Here is a tiny trained network, its code and every weight. The questions are about switching its units off for an input and a target symbol, where a switched-off unit gives its printed mean instead of its output.

import numpy as np


def w(rows, s, z=0):
    codes = np.array(rows[::2]) - 128.0
    scale = np.full(codes.shape[1], s)
    scale[-1] = z or s
    return codes * scale


def f(y):
    return y / 2 * (1 + np.tanh(0.7978845608 * (y + 0.044715 * y**3)))


def softmax(a):
    e = np.exp(a - a.max(-1, keepdims=True))
    return e / e.sum(-1, keepdims=True)


def log_softmax(a):
    a = a - a.max(-1, keepdims=True)
    return a - np.log(np.exp(a).sum(-1, keepdims=True))


def net(x, mask):
    ids = ['ΔΦαβημτψ'.index(c) for c in x.split()]
    T = len(ids)
    res = E[ids] + P[:T]
    u = 0
    for l in range(2):
        q, k, v = (res @ M[l].T for M in (Q, K, V))
        z = softmax(np.where(np.tri(T) > 0, q @ k.T / 3**0.5, -1e9)) @ v
        res = res + np.where(mask[u], z, O[l][:, -1]) @ O[l][:, :-1]
        u += 1
        y = f(res @ A[l][:, :-1].T + A[l][:, -1])
        res = res + np.where(mask[u : u + 16], y, B[l][:, -1]) @ B[l][:, :-1]
        u += 16
    return log_softmax(res[-1] @ U[:, :-1].T + U[:, -1])


Q, K, V, O, A, B = {}, {}, {}, {}, {}, {}
E = w([
[157,43,120],'Δ',
[98,234,139],'Φ',
[27,98,28],'α',
[193,59,144],'β',
[204,88,44],'η',
[215,77,94],'μ',
[203,64,140],'τ',
[23,230,5],'ψ',
],0.014)
P = w([
[225,142,2],'0',
[188,151,45],'1',
[161,147,67],'2',
[140,144,80],'3',
[122,149,98],'4',
[106,144,107],'5',
[96,138,118],'6',
[88,137,129],'7',
[80,137,132],'8',
[74,136,153],'9',
[61,138,170],'10',
[60,138,174],'11',
[60,138,173],'12',
[63,125,162],'13',
],0.0094)
Q[0] = w([
[108,4,82],'0.h1',
[141,71,135],'0.h1',
[192,105,109],'0.h1',
],0.013)
K[0] = w([
[36,132,134],'0.h1',
[18,172,255],'0.h1',
[56,169,185],'0.h1',
],0.0085)
V[0] = w([
[113,132,175],'0.h1',
[147,112,142],'0.h1',
[251,183,129],'0.h1',
],0.015)
O[0] = w([
[124,241,135,2],'0.h1',
[94,2,41,91],'0.h1',
[132,195,133,93],'0.h1',
],0.0083,0.006)
A[0] = w([
[129,110,84,85],'0.n1',
[160,98,171,131],'0.n2',
[83,175,78,113],'0.n3',
[64,111,91,161],'0.n4',
[173,164,98,97],'0.n5',
[63,82,129,147],'0.n6',
[132,79,153,129],'0.n7',
[120,142,136,101],'0.n8',
[175,79,249,214],'0.n9',
[93,75,132,102],'0.n10',
[97,60,184,117],'0.n11',
[137,149,96,94],'0.n12',
[126,168,132,96],'0.n13',
[152,100,186,93],'0.n14',
[170,142,112,144],'0.n15',
[100,149,96,2],'0.n16',
],0.018,0.0044)
B[0] = w([
[226,176,131,186],'0.n1',
[111,174,62,184],'0.n2',
[111,140,36,184],'0.n3',
[104,167,109,228],'0.n4',
[200,135,114,144],'0.n5',
[117,161,114,251],'0.n6',
[131,3,36,220],'0.n7',
[47,17,136,116],'0.n8',
[149,171,52,254],'0.n9',
[91,128,163,236],'0.n10',
[129,87,177,249],'0.n11',
[116,125,163,134],'0.n12',
[97,28,250,128],'0.n13',
[224,207,83,166],'0.n14',
[129,159,91,147],'0.n15',
[213,81,74,136],'0.n16',
],0.0053,0.0085)
Q[1] = w([
[51,251,179],'1.h1',
[163,68,139],'1.h1',
[116,106,44],'1.h1',
],0.012)
K[1] = w([
[217,70,101],'1.h1',
[6,154,64],'1.h1',
[117,122,156],'1.h1',
],0.017)
V[1] = w([
[59,158,4],'1.h1',
[124,125,162],'1.h1',
[165,70,152],'1.h1',
],0.014)
O[1] = w([
[70,149,110,253],'1.h1',
[255,1,160,91],'1.h1',
[199,94,130,111],'1.h1',
],0.0075,0.023)
A[1] = w([
[173,144,168,113],'1.n1',
[134,75,191,100],'1.n2',
[151,55,157,129],'1.n3',
[117,156,99,57],'1.n4',
[152,110,117,90],'1.n5',
[112,73,86,236],'1.n6',
[172,153,75,76],'1.n7',
[148,9,178,182],'1.n8',
[165,154,103,142],'1.n9',
[87,193,123,50],'1.n10',
[88,153,91,255],'1.n11',
[70,28,190,81],'1.n12',
[104,171,144,69],'1.n13',
[120,143,80,42],'1.n14',
[106,103,115,155],'1.n15',
[134,103,168,100],'1.n16',
],0.014,0.0063)
B[1] = w([
[6,2,101,126],'1.n1',
[163,84,98,127],'1.n2',
[156,65,189,128],'1.n3',
[105,56,85,163],'1.n4',
[252,62,51,126],'1.n5',
[182,147,219,195],'1.n6',
[62,87,150,145],'1.n7',
[100,133,231,129],'1.n8',
[11,154,63,138],'1.n9',
[167,70,71,189],'1.n10',
[155,205,207,251],'1.n11',
[134,17,102,130],'1.n12',
[179,63,77,145],'1.n13',
[47,66,96,172],'1.n14',
[77,108,169,160],'1.n15',
[78,6,79,125],'1.n16',
],0.0061,0.027)
U = w([
[59,117,67,1],'Δ',
[117,137,91,64],'Φ',
[113,135,99,65],'α',
[114,137,95,74],'β',
[142,58,105,189],'η',
[115,254,133,179],'μ',
[132,171,56,208],'τ',
[29,144,199,170],'ψ',
],0.0093,0.0099)

Each question gives the input, a string of symbols that net reads in full, and the target symbol t.
The units are the heads (3 rows each of Q, K, V and O) and the neurons (one row each of A and B). Each row of codes is followed by its name. A weight is (code - 128) times the scale printed after its matrix; where a second scale follows, it is the last column's (O, A, B and U).
mask holds one flag per unit, layer by layer, with each layer's heads first. A switched-off unit (its flag False) gives its mean, the last column of its rows in O or B, instead of its output. The means were averaged over made-up inputs and are rounded, as every weight is.
A unit's drop is (log p(t) with every unit on - log p(t) with that unit switched off) / (log p(t) with every unit on - log p(t) with every unit switched off).
The circuit of an input: a set's keep is (log p(t) with only the set's units on - log p(t) with every unit switched off) / (log p(t) with every unit on - log p(t) with every unit switched off). Starting from the 12 units with the biggest drops (on a tie, the unit counted first), units are removed one at a time, each time the one whose removal leaves the highest keep (on an exact tie, the one counted first), for as long as the keep stays at least 0.8.
units of the circuit, in order: the units of the circuit, biggest drop first
most important unit: the unit with the biggest drop
top k neurons: the k neurons with the biggest drops, biggest first
top k neurons in layer l: the k neurons of layer l with the biggest drops, biggest first
drop of u: that unit's drop, to one decimal
input Δ Δ Δ ψ μ β, target Δ: most important unit : 1.h1
input Δ α Δ, target ψ: top 3 neurons in layer 0 : 0.n7; 0.n4; 0.n11
input Δ α Φ Δ η ψ Δ Δ β η τ Δ, target Δ: top 2 neurons in layer 0 : 0.n3; 0.n4
input η Δ η τ Δ Δ ψ, target Δ: top 2 neurons : 1.n14; 0.n3
input η Δ α Δ Φ, target τ: units of the circuit, in order : 1.n6; 1.n10
input ψ Φ β η Δ τ η α Δ Δ Δ ψ Δ τ, target Δ: units of the circuit, in order : 1.h1; 1.n10; 0.n3; 1.n13
input Δ Δ Δ η Δ μ α ψ α α ψ Δ Δ μ, target Δ: top 4 neurons : 1.n10; 0.n3; 1.n14; 1.n4
input Φ Δ β Φ β Δ, target μ: units of the circuit, in order : 0.h1; 0.n7
input Δ Δ ψ Δ, target Δ: top 4 neurons : 1.n10; 0.n3; 1.n14; 1.n4
input Δ Δ τ Δ, target η: top 4 neurons : 1.n11; 0.n9; 0.n3; 0.n4
input η Δ Δ τ Δ Δ η μ Δ, target η: top 3 neurons : 1.n11; 0.n3; 0.n11
input α η α, target ψ: top 2 neurons : 0.n9; 1.n11
input Δ τ α Δ Δ Δ α Δ Δ Δ Δ Δ ψ, target τ: top 2 neurons in layer 1 : 1.n10; 1.n11
input α Δ Φ μ ψ, target Δ: top 2 neurons in layer 0 : 0.n3; 0.n11
input Δ β Φ, target τ: top 3 neurons in layer 1 : 1.n6; 1.n11; 1.n15
input τ Φ Δ Δ β τ α Δ Δ Δ α Δ ψ, target τ: top 3 neurons : 1.n10; 0.n7; 1.n11
input Φ Δ Δ Φ Δ Δ Φ Φ η η ψ Δ τ, target τ: most important unit : 1.n10
input α ψ Δ Δ Δ Φ α Δ Δ β Φ β, target μ: top 2 neurons in layer 0 : 0.n3; 0.n11
input Δ α Δ ψ Δ Δ η, target Δ: top 2 neurons : 1.n10; 0.n3
input Δ Δ Δ α Δ μ, target ψ: top neuron in layer 0 : 0.n7
input Δ Δ α α β η, target ψ: drop of 0.h1 : 0.6
input ψ η α Δ α α η, target ψ: drop of 1.n10 : 0.2
input Δ Δ Δ Φ η Δ Δ Δ, target μ: drop of 1.n15 : 0.0
